Moves between items:
j532: d>j373, v>-, e>-, h>j281, n>j768, t>j694
j339: d>j549, v>j832, e>j899, h>j807, n>j393, t>j525
j193: d>j393, v>j831, e>j662, h>j549, n>j832, t>j935
j525: d>j603, v>j549, e>j193, h>j260, n>j807, t>j966
j754: d>j67, v>j140, e>j500, h>j472, n>j208, t>j502
j208: d>j417, v>j187, e>j261, h>j903, n>j500, t>j472
j417: d>j140, v>j261, e>j966, h>j208, n>j459, t>j754
j831: d>j662, v>j900, e>j281, h>j899, n>j694, t>j393
j635: d>j218, v>j462, e>j45, h>j288, n>j843, t>j385
j595: d>j377, v>j856, e>j913, h>j50, n>j483, t>j462
j67: d>j903, v>j500, e>j459, h>j754, n>j417, t>j451
j502: d>j451, v>j67, e>j903, h>j746, n>j472, t>j797
j45: d>j824, v>j650, e>j483, h>j462, n>j595, t>j60
j459: d>j187, v>j476, e>j260, h>j500, n>j966, t>j208
j373: d>j19, v>-, e>-, h>j532, n>j710, t>j733
j899: d>j831, v>j733, e>j900, h>j832, n>j384, t>j193
j650: d>j483, v>j746, e>j502, h>j377, n>j856, t>j824
j935: d>j807, v>j393, e>j97, h>j603, n>j549, t>j476
j288: d>j635, v>j104, e>j462, h>j89, n>j60, t>j28
j384: d>j694, v>j532, e>j373, h>j662, n>j900, t>j832
j807: d>j339, v>j97, e>j832, h>j935, n>j193, t>j260
j694: d>j733, v>j373, e>j19, h>j384, n>j281, t>j899
j281: d>j532, v>j710, e>-, h>j900, n>j19, t>j384
j746: d>j502, v>j754, e>j67, h>j913, n>j975, t>j483
j824: d>j50, v>j483, e>j797, h>j45, n>j377, t>j843
j500: d>j459, v>j353, e>j476, h>j140, n>j261, t>j903
j710: d>-, v>-, e>-, h>j768, n>-, t>j532
j797: d>j856, v>j451, e>j975, h>j483, n>j746, t>j595
j97: d>j832, v>j384, e>j694, h>j393, n>j831, t>j339
j483: d>j797, v>j502, e>j451, h>j650, n>j913, t>j50
j549: d>j193, v>j899, e>j831, h>j339, n>j97, t>j603
j856: d>j913, v>j975, e>j472, h>j797, n>j502, t>j377
j768: d>j710, v>-, e>-, h>j19, n>-, t>j281
j89: d>j288, v>j843, e>j104, h>j491, n>j218, t>j471
j260: d>j525, v>j339, e>j549, h>j476, n>j935, t>j261
j385: d>j491, v>j218, e>j60, h>j28, n>j288, t>j312
j913: d>j746, v>j472, e>j754, h>j856, n>j451, t>j650
j603: d>j935, v>j193, e>j393, h>j525, n>j339, t>j353
j218: d>j60, v>j45, e>j824, h>j635, n>j104, t>j491
j181: d>j312, v>j385, e>j491, h>-, n>j471, t>-
j50: d>j595, v>j797, e>j856, h>j824, n>j650, t>j104
j832: d>j899, v>j694, e>j733, h>j97, n>j662, t>j549
j903: d>j208, v>j459, e>j187, h>j67, n>j140, t>j975
j19: d>j768, v>-, e>-, h>j373, n>-, t>j900
j377: d>j650, v>j913, e>j746, h>j595, n>j797, t>j45
j476: d>j260, v>j807, e>j339, h>j353, n>j603, t>j187
j393: d>j97, v>j662, e>j384, h>j193, n>j899, t>j807
j140: d>j500, v>j966, e>j353, h>j417, n>j187, t>j67
j187: d>j261, v>j260, e>j525, h>j459, n>j353, t>j417
j491: d>j89, v>j60, e>j843, h>j385, n>j635, t>j629
j462: d>j45, v>j377, e>j650, h>j104, n>j50, t>j218
j353: d>j476, v>j935, e>j807, h>j966, n>j525, t>j459
j843: d>j104, v>j50, e>j595, h>j60, n>j45, t>j288
j900: d>j281, v>j768, e>j710, h>j733, n>j373, t>j662
j662: d>j384, v>j281, e>j532, h>j831, n>j733, t>j97
j451: d>j975, v>j903, e>j208, h>j502, n>j754, t>j856
j312: d>j629, v>j491, e>j89, h>j181, n>j28, t>-
j629: d>j471, v>j89, e>j288, h>j312, n>j385, t>-
j733: d>j900, v>j19, e>j768, h>j694, n>j532, t>j831
j104: d>j462, v>j595, e>j377, h>j843, n>j824, t>j635
j975: d>j472, v>j208, e>j417, h>j451, n>j67, t>j913
j472: d>j754, v>j417, e>j140, h>j975, n>j903, t>j746
j28: d>j385, v>j635, e>j218, h>j471, n>j89, t>j181
j966: d>j353, v>j603, e>j935, h>j261, n>j260, t>j500
j60: d>j843, v>j824, e>j50, h>j218, n>j462, t>j89
j261: d>j966, v>j525, e>j603, h>j187, n>j476, t>j140
j471: d>j28, v>j288, e>j635, h>j629, n>j491, t>-

In the rows, 26 means zero.

The rows follow the links: the fewer symbols apart two items are, the more alike their rows tend to be.

Row, then item:
[ 12  25  35  11  18  30  19  43  36  29  30   9  42  23  19  20  17   3  30  43  30   9  10  23  22  41  22  20  24  20  30  10  40  36  45  31  34  29  22  16  18] | j462
[ 42  29  16  42  34  21  33   9  15  24  23  43  10  30  34  30  34  50  24   8  24  43  42  28  28  11  30  29  27  32  24  41  12  16   7  23  18  25  28  36  34] | j549
[ 15  28  32  12  19  27  18  42  36  32  32  10  42  26  19  17  13   5  34  42  32  11  11  20  18  40  23  14  21  21  34   8  39  39  43  36  34  31  19  17  21] | j595
[  6  18  39  11  18  35  23  42  36  22  26  10  40  16  19  30  26   3  20  41  21   9  11  30  31  40  22  33  29  20  20  15  39  30  45  19  34  22  31  16  15] | j629
[ 10  23  36  11  18  32  19  43  37  28  30   9  42  21  18  22  18   3  29  43  28   9  10  24  23  41  22  23  24  20  29  10  40  36  46  29  35  27  24  16  17] | j843
[ 30  19  24  36  31  29  34  14  19  16  19  37  12  21  31  40  42  41  12  12  15  37  37  36  39  16  28  44  33  30  12  42  16  11  13   9  20  17  37  33  27] | j19
[ 35  23  21  39  33  25  34  11  17  19  20  41  10  25  32  36  39  46  17  10  18  41  40  32  35  13  29  39  31  31  16  43  13  12   9  14  19  20  34  35  30] | j384
[ 31  20  24  37  31  28  34  13  18  17  19  38  11  22  31  39  41  43  13  11  15  39  38  35  37  15  28  44  33  30  13  43  16  11  12  11  20  19  37  33  27] | j532
[ 42  40  14  32  29  14  22  19  22  38  32  33  23  38  29  10  13  35  43  23  40  33  32  14  10  20  27   2  17  28  43  24  21  35  18  46  23  37  11  30  36] | j417
[  8  21  38  11  18  33  21  43  37  25  28   9  41  19  18  26  22   2  24  42  25   9  10  27  27  41  22  28  27  20  24  12  40  33  46  24  35  25  27  15  16] | j89
[ 13  26  34  11  18  29  18  42  36  31  31  10  42  24  19  19  15   4  32  43  31  10  11  21  20  40  22  17  23  20  32   9  40  38  44  33  34  30  20  16  20] | j824
[ 39  40  16  29  27  15  21  23  24  39  33  29  27  39  27   9  10  30  44  27  41  29  29  13   9  23  27   1  16  27  44  20  24  37  23  47  24  37  10  28  34] | j903
[ 31  37  21  21  24  19  18  31  29  39  34  21  35  36  24   9   8  19  43  34  41  21  22  14  10  30  25   2  16  24  44  14  30  40  31  47  29  37  10  23  30] | j975
[  7  18  39  11  18  35  22  43  36  22  26   9  40  17  19  30  25   3  21  41  22   9  10  29  30  41  22  32  28  20  21  14  39  30  45  20  34  23  30  16  15] | j471
[  6  18  39  12  19  36  22  42  36  21  26  10  40  16  19  31  26   4  20  41  20  10  10  30  32  41  22  35  29  20  20  15  39  29  44  18  34  22  31  16  15] | j312
[ 34  22  21  39  33  26  35  12  17  18  19  41  10  24  33  37  40  46  16  10  17  40  40  33  35  13  29  40  31  31  16  43  14  12  10  14  19  20  35  35  30] | j694
[ 23  34  27  17  21  23  17  37  33  37  34  15  39  31  22  12   9  11  40  39  38  15  16  16  12  35  24   6  18  22  41  10  35  41  38  43  31  35  14  20  26] | j913
[ 29  18  25  36  31  29  35  15  19  15  18  37  12  20  30  40  43  41  12  12  14  37  36  36  39  17  28  46  34  30  11  42  17  11  14   9  20  18  38  32  26] | j768
[ 10  23  36  10  18  32  20  43  36  27  29   9  42  21  19  23  18   2  27  43  27   8  10  24  24  41  22  24  25  20  28  10  40  35  45  28  35  26  25  16  17] | j60

Each walk starts at a row. The symbols on each line, taken left to right, move it on to the next item.
Answer with the item's row; about right is enough.
[ 16  29  32  13  19  27  17  40  35  33  32  11  42  27  19  16  12   6  35  42  33  11  12  19  17  39  23  13  21  21  35   9  38  39  43  37  33  32  18  17  21]
d e t
[ 20  32  29  15  21  24  17  39  34  35  33  13  41  30  20  13  10   8  38  41  36  13  14  18  14  38  23   9  19  21  39  10  37  41  41  41  33  34  15  18  24]
h e
[ 29  37  23  20  22  19  18  33  30  38  34  19  36  34  23   9   8  17  43  35  40  19  20  13  10  32  24   2  17  24  43  13  31  41  33  46  29  36  11  22  29]
[ 19  30  30  14  20  25  17  40  34  34  32  12  41  28  20  14  11   7  37  41  36  12  13  18  15  38  23  10  20  21  37   9  37  40  41  40  33  33  16  19  23]
n e
[ 35  39  19  25  26  16  19  27  27  39  33  25  31  37  25   8   8  25  44  31  41  25  25  13   8  27  26   1  17  26  44  17  27  39  27  48  27  37  10  25  33]
d
[ 38  39  17  27  26  16  19  25  25  39  34  27  29  38  26   8   9  27  44  29  41  27  27  13   9  25  26   0  16  26  44  18  25  39  25  48  25  37  10  27  34]
[ 40  27  17  40  33  21  33   9  16  23  22  43   9  28  33  31  35  49  22   8  22  43  42  29  30  11  29  32  28  31  21  42  12  15   7  21  17  23  30  36  33]
t n
[ 41  28  16  41  33  21  33   9  15  23  22  43   9  29  33  30  35  49  23   8  24  43  42  28  29  11  29  30  28  32  23  42  12  16   7  22  17  24  29  36  34]
t e
[ 39  26  17  40  33  23  33   9  15  22  21  43   9  29  33  33  36  48  21   9  22  43  42  29  31  11  29  33  29  32  20  43  12  14   7  20  18  23  30  36  33]
[ 13  25  34  11  19  30  19  42  36  30  31   9  42  24  19  19  16   3  31  43  30   9  10  22  21  40  22  18  24  20  31   9  40  37  44  32  34  29  21  16  19]
t n e
[ 18  30  30  13  19  26  18  40  34  33  32  12  42  28  19  15  12   6  36  42  34  11  12  19  16  39  23  12  20  21  36   9  37  40  43  39  33  32  17  17  22]
t n e
[ 25  34  26  17  21  21  17  36  32  37  34  17  38  32  22  11   9  13  41  38  38  16  17  15  12  34  24   5  18  23  41  10  34  41  37  45  30  35  13  20  27]
[ 34  22  22  38  32  26  35  12  17  18  20  40  11  24  32  38  41  45  15  10  17  40  39  33  36  13  29  41  31  31  15  43  14  11  10  13  19  19  35  34  29]
d t h
[ 37  25  19  40  33  24  34  10  16  20  20  42   9  26  33  35  38  48  18   9  20  41  41  31  33  12  29  36  30  32  18  43  13  13   8  17  18  22  33  35  32]
t d d
[ 39  26  18  40  34  23  34  10  16  22  21  42   9  28  32  33  37  48  20   9  21  42  41  30  32  12  29  35  29  32  20  43  12  14   8  18  18  22  31  35  33]
[  8  21  37  11  18  33  20  44  37  25  28   8  42  20  18  26  21   3  25  43  25   8   9  27  27  41  22  27  27  20  25  11  40  34  46  25  35  26  27  16  16]
n v t d
[ 11  24  35  11  18  30  19  43  36  28  30   9  42  22  18  21  17   2  29  43  29   9  10  24  23  41  22  21  24  20  29  10  40  36  45  30  35  27  22  16  18]
d t h
[  9  22  37  10  18  33  20  43  36  26  29   8  42  20  18  25  20   3  26  43  26   8  10  26  26  41  22  26  26  20  26  11  40  34  46  25  34  26  26  16  17]
[ 38  25  19  40  33  24  33   9  16  21  21  42   9  27  33  34  37  48  19   9  20  42  41  31  33  11  29  36  30  31  19  43  13  13   8  17  18  22  32  36  32]
t e
[ 36  24  19  40  33  25  34  10  16  19  20  41   9  26  33  36  39  47  17  10  19  41  40  32  34  12  29  38  30  31  17  43  13  13   9  16  18  20  34  35  31]
t v n n
[ 30  19  24  37  31  28  35  14  18  16  18  38  12  22  31  40  42  43  13  12  15  38  37  35  38  15  28  44  34  29  13  43  16  11  12  10  20  18  37  33  27]
[ 41  39  15  30  28  15  21  21  23  39  33  31  26  38  29  10  11  32  44  25  40  31  31  14  10  21  27   1  17  28  44  22  21  36  21  47  23  37  11  29  35]
v h h
[ 44  39  13  35  31  14  24  16  19  36  31  37  20  38  31  12  16  40  41  19  38  36  35  15  12  16  28   5  18  29  41  27  17  31  15  43  21  35  13  32  37]
e d h
[ 46  34  12  40  33  17  29  10  15  31  26  42  12  35  33  21  25  48  32  12  31  42  41  22  20  11  29  17  23  31  32  37  13  23   7  33  17  30  20  35  37]
[ 44  32  14  41  34  18  31   8  15  27  24  43  11  33  34  25  29  49  28  10  28  43  42  24  24  10  30  23  25  32  28  39  12  20   7  29  17  28  24  35  36]
t v d h
[ 44  31  15  41  34  19  32   9  15  27  24  43  10  32  33  26  30  50  27  10  27  43  42  25  25  10  30  24  25  32  27  40  12  19   7  27  17  27  25  36  36]
d t
[ 45  34  13  41  33  17  30   9  15  29  26  43  11  35  33  22  27  49  31  11  30  43  42  23  21  11  29  19  23  32  31  38  12  21   7  32  17  29  21  36  37]
[ 46  36  13  40  33  16  28  10  16  32  27  41  13  36  33  19  24  47  34  12  32  42  40  20  18  12  29  15  22  31  34  36  13  24   8  35  18  31  19  35  38]
h t n
[ 46  37  13  39  32  15  27  11  17  34  29  40  15  38  32  17  21  45  36  14  35  40  39  18  16  13  29  11  21  31  37  33  14  27  10  39  19  33  16  34  38]
e n
[ 43  29  15  42  34  20  32   9  15  25  23  44   9  31  33  28  33  49  25   9  25  43  42  27  27  11  30  28  26  32  25  41  11  17   6  25  17  25  27  36  35]
